Each row is followed by roughly how far along a hidden order it lies, from 0 to 12. A new part has a new order.
In the rows, 100 means zero.
[101  90 106 127 107 112  83  76  88  84  78 114  71 100 113 111  97 111
  97  39 133 106 128  73 113] => 10
[108  89 104 119 107 109  82  98  99 101  97 135  93 119 120 161 129 135
 123  31 137 112 128  90 110] => 3
[100  91 105 123 106 113  80  75  89  83  76 110  74  98 112 118  98 114
  93  38 115 104 127  75 113] => 11
[ 98  90 106 125 107 113  79  76  93  81  74 108  77  97 112 112  96 109
  92  53 115  98 127  71 112] => 11
[104  89 104 118 108 111  82  67  86  87  83 116  76 103 120 149 123 142
 124  39 127 108 122  78 111] => 7
[106  92 106 123 110 112  92 116 106  98  82 128  87 118 119 155 128 130
 121  37 143 109 134  82 113] => 2
[ 98  91 106 124 106 113  80  73  92  81  74 106  72  97 107 113  96 111
  90  46 112 101 127  71 113] => 11
[106  88 103 117 108 112  83  69  84  89  84 118  80 102 120 123 114 144
 123  34 126 110 118  80 111] => 8
[ 97  88 106 125 108 116  80  73  93  80  73 104  65  96 113 115 101 120
 118  59 133 102 135  67 114] => 8
[ 95  92 109 130 108 112  79  87  98  74  86 116  76 113 114 149 121 120
 118  65 149 105 141  63 116] => 4
[103  91 107 126 108 111  81  97 105  87  93 125  85 116 119 155 125 125
 125  43 144 106 136  79 113] => 3
[101  91 105 122 107 112  80  74  89  83  77 111  72  97 114 113  97 115
  96  40 124 105 126  73 111] => 10
[104  90 105 123 111 110  83  89  92  95 102 131  88 118 121 159 125 130
 122  45 143 110 130  81 112] => 3
[106 111 125 135 125 126  95 121 106  97  82 128  88 126 119 155 123 129
 121  34 141 109 129  92 113] => 0
[101  90 105 120 108 111  81  73  89  84  80 120  85 118 119 159 123 131
 122  48 138 109 127  75 112] => 5
[107  91 106 120 108 112  88 119 107  97  81 130  88 117 118 154 130 128
 122  42 146 108 136  76 116] => 2
[100  95 108 129 119 127  93 127 112  92  77 130  75 122 115 151 123 117
 117  47 143 105 141  77 114] => 0
[104  92 107 125 110 113  91 118 108  96  81 124  83 119 116 155 128 125
 121  41 146 109 139  84 113] => 2
[ 96  91 107 128 108 114  79  76  94  80  72 105  73  94 109 107  96 106
  92  62 119  97 133  66 113] => 11
[101  89 105 121 108 110  84  71  87  85  78 112  80 116 120 160 123 132
 125  46 134 108 125  74 113] => 5
[104  90 107 123 109 111  83  94 101  96  97 128  86 117 119 156 125 129
 122  41 142 109 138  82 112] => 3
[105  92 107 124 111 121  94 124 107  96  81 129  87 122 119 158 129 129
 123  37 143 109 131  81 112] => 1
[101  90 103 121 106 113  79  75  89  85  78 115  76  99 114 116  96 115
  93  50 111  98 111  76 109] => 12
[ 97  91 107 131 109 114  80  74  95  80  72 101  63 103 115 151 121 126
 120  60 140 103 135  67 113] => 6
[100  90 104 127 106 115  82  75  91  85  77 113  80  98 112 110  96 115
  94  46 114  98 114  74 112] => 12
[104  91 105 123 109 117  92 120 109  96  80 126  88 120 119 158 128 128
 120  38 142 108 138  81 113] => 1
[ 96  92 106 128 106 115  80  79  96  78  71 104  67  94 108 107  94 105
  93  62 119  95 128  70 114] => 12
[105  89 104 118 109 109  81  72  85  87  86 132  94 123 124 161 123 138
 124  34 133 112 118  79 111] => 5
[100  92 110 129 109 114  88 120 112  92  77 120  80 115 115 150 128 122
 119  42 149 106 143  77 113] => 2
[102  89 105 121 109 109  81  86  91  91 101 130  89 121 122 160 123 131
 122  43 139 109 133  81 112] => 4
[ 98  90 105 126 107 114  79  72  93  81  74 108  75  96 112 112  95 108
  91  57 118  97 127  70 112] => 11
[ 98  91 108 127 108 113  79  87  95  82  90 122  82 116 116 152 125 126
 120  57 144 107 137  68 113] => 4
